Below is a small trained network, with its code and all its weights. Each question gives an input and a class and asks what happens when units are switched off, that is, made to give their printed mean instead of their output.

import numpy as np


def w(rows, s, z=0):
    codes = np.array(rows[::2]) - 128.0
    scale = np.full(codes.shape[1], s)
    scale[-1] = z or s
    return codes * scale


def norm(h):
    return h / np.sqrt((h * h).mean(-1, keepdims=True) + 1e-5)


def f(y):
    return y / 2 * (1 + np.tanh(0.7978845608 * (y + 0.044715 * y**3)))


def log_softmax(a):
    a = a - a.max(-1, keepdims=True)
    return a - np.log(np.exp(a).sum(-1, keepdims=True))


def net(x, mask):
    res = np.array(x, float).reshape(1, 8) / 4 @ E
    u = 0
    for l in range(2):
        y = f(norm(res) @ A[l][:, :-1].T + A[l][:, -1])
        res = res + np.where(mask[u : u + 13], y, B[l][:, -1]) @ B[l][:, :-1]
        u += 13
    return log_softmax(norm(res)[-1] @ U[:, :-1].T + U[:, -1])


A, B = {}, {}
E = w([
[184,128,119,72,255,125,238,193],'x0',
[7,217,128,221,106,129,218,40],'x1',
[96,101,39,162,148,159,117,188],'x2',
[174,74,117,167,192,169,115,104],'x3',
[119,85,117,229,31,106,98,152],'x4',
[146,162,135,183,135,183,114,114],'x5',
[128,167,41,33,71,126,116,133],'x6',
[177,178,80,169,98,28,238,233],'x7',
],0.0099)
A[0] = w([
[136,124,120,109,117,77,78,124,3],'L0N0',
[185,114,175,148,114,150,158,144,84],'L0N1',
[120,124,135,104,149,174,47,97,117],'L0N2',
[171,176,122,173,86,166,45,102,82],'L0N3',
[135,123,143,72,130,135,156,149,142],'L0N4',
[120,127,96,106,132,127,98,134,22],'L0N5',
[124,155,99,161,20,98,157,208,146],'L0N6',
[100,177,184,114,74,142,155,20,141],'L0N7',
[123,70,120,81,130,175,9,121,95],'L0N8',
[158,122,105,89,118,90,141,150,34],'L0N9',
[124,145,250,173,140,126,110,142,87],'L0N10',
[155,149,118,16,158,126,163,175,156],'L0N11',
[116,151,175,127,102,74,81,51,52],'L0N12',
],0.025,0.0054)
B[0] = w([
[104,172,87,143,175,92,139,115,146],'L0N0',
[136,34,140,128,156,151,155,132,160],'L0N1',
[32,78,96,161,123,57,136,143,197],'L0N2',
[189,192,80,91,132,181,73,156,199],'L0N3',
[167,177,92,132,127,138,90,110,171],'L0N4',
[121,123,122,48,102,120,153,84,141],'L0N5',
[52,115,11,117,94,63,102,167,252],'L0N6',
[28,149,164,103,68,251,172,149,244],'L0N7',
[157,36,99,117,52,172,47,96,234],'L0N8',
[66,166,201,107,156,139,172,128,168],'L0N9',
[123,103,168,192,79,85,198,48,191],'L0N10',
[112,234,131,149,198,142,55,65,241],'L0N11',
[149,83,214,96,113,129,105,61,194],'L0N12',
],0.029,0.017)
A[1] = w([
[253,155,193,150,215,105,139,125,132],'L1N0',
[169,28,161,53,163,189,89,182,103],'L1N1',
[146,233,105,131,85,158,115,152,113],'L1N2',
[103,141,112,56,100,147,128,109,3],'L1N3',
[193,173,171,173,188,90,123,91,117],'L1N4',
[145,120,77,101,122,50,209,186,49],'L1N5',
[118,139,139,125,141,113,124,145,47],'L1N6',
[132,195,137,178,194,155,195,84,234],'L1N7',
[83,182,168,110,114,84,158,193,98],'L1N8',
[127,165,152,124,183,48,125,152,120],'L1N9',
[123,149,208,165,114,171,180,153,56],'L1N10',
[71,159,90,134,183,203,125,150,72],'L1N11',
[120,199,122,61,116,76,87,116,71],'L1N12',
],0.025,0.0048)
B[1] = w([
[189,2,144,77,140,132,181,129,176],'L1N0',
[209,151,175,237,141,134,130,166,188],'L1N1',
[129,162,154,95,157,118,98,153,228],'L1N2',
[189,162,155,152,151,77,92,48,209],'L1N3',
[164,63,113,86,158,124,183,122,194],'L1N4',
[169,113,161,196,166,100,178,130,183],'L1N5',
[122,121,142,121,92,134,116,91,125],'L1N6',
[141,65,74,116,206,124,83,112,246],'L1N7',
[123,127,139,219,151,144,87,73,173],'L1N8',
[133,106,160,107,111,167,140,93,175],'L1N9',
[107,170,163,80,155,78,159,174,191],'L1N10',
[119,174,115,134,177,122,130,99,255],'L1N11',
[114,176,156,112,104,184,193,180,237],'L1N12',
],0.039,0.013)
U = w([
[172,153,47,96,85,90,86,216,43],'0',
[234,86,150,153,103,142,119,209,93],'1',
[135,75,131,156,42,157,51,73,170],'2',
[180,82,130,97,225,131,161,121,159],'3',
[62,237,110,112,165,150,90,104,169],'4',
[89,105,86,199,121,48,195,175,165],'5',
[173,155,158,100,100,102,152,164,2],'6',
[92,98,252,95,59,158,207,98,111],'7',
],0.02,0.0086)

Each question gives the input, the list of numbers given to net, and the class t.
The units are the neurons (one row each of A and B). Each row of codes is followed by its name. A weight is (code - 128) times the scale printed after its matrix; where a second scale follows, it is the last column's (A, B and U).
mask holds one flag per neuron, layer by layer. A switched-off neuron (its flag False) gives its mean, the last column of its row in B, instead of its output. The means were averaged over made-up inputs and are rounded, as every weight is.
A unit's drop is (log p(t) with every unit on - log p(t) with that unit switched off) / (log p(t) with every unit on - log p(t) with every unit switched off).
The circuit of an input: a set's keep is (log p(t) with only the set's units on - log p(t) with every unit switched off) / (log p(t) with every unit on - log p(t) with every unit switched off). Starting from the 12 units with the biggest drops (on a tie, the unit counted first), units are removed one at a time, each time the one whose removal leaves the highest keep (on an exact tie, the one counted first), for as long as the keep stays at least 0.8.
units of the circuit, in order: the units of the circuit, biggest drop first
most important unit: the unit with the biggest drop
top k neurons: the k neurons with the biggest drops, biggest first
drop when u is switched off: that unit's drop, to one decimal
input [5,7,-1,0,2,0,-7,1], class 5: most important unit => L0N8
input [-5,8,-2,-3,-5,2,7,-7], class 7: top 2 neurons => L0N7, L0N12
input [-6,2,7,8,-3,6,-7,2], class 3: top 2 neurons => L0N8, L0N6
input [-8,-4,-5,-4,-2,1,-6,-3], class 2: top 2 neurons => L0N8, L0N3
input [2,-7,3,7,6,7,-2,-2], class 1: units of the circuit, in order => L1N1, L0N11
input [0,7,-2,6,7,5,7,7], class 5: top 3 neurons => L0N6, L0N11, L1N5
input [-6,-5,-8,-2,5,6,1,3], class 2: top 3 neurons => L0N12, L0N11, L0N10
input [3,7,-5,5,3,7,1,-1], class 7: top 4 neurons => L0N11, L0N10, L0N7, L0N6
input [-6,-4,0,-7,5,1,4,6], class 5: top 3 neurons => L0N6, L0N11, L1N5
input [-3,-3,2,4,-8,7,0,-6], class 2: top 2 neurons => L0N8, L0N2
input [8,5,6,2,-6,0,1,7], class 3: top 2 neurons => L0N7, L0N6
input [1,2,-7,4,-1,3,4,-3], class 7: top 2 neurons => L0N7, L0N12
input [-5,6,-7,-2,-4,3,5,-2], class 7: top 2 neurons => L0N12, L0N11
input [-5,-8,-6,3,-4,5,-6,4], class 2: most important unit => L0N10
input [-5,-1,-8,-5,-8,-2,7,-7], class 2: top 2 neurons => L0N8, L0N12
input [7,4,7,5,1,8,-4,8], class 5: drop when L0N11 is switched off => 0.5
input [-8,-7,2,-1,8,0,-4,2], class 0: drop when L0N8 is switched off => -0.1
input [-6,3,-7,5,-7,4,-6,-5], class 7: drop when L0N7 is switched off => 0.1
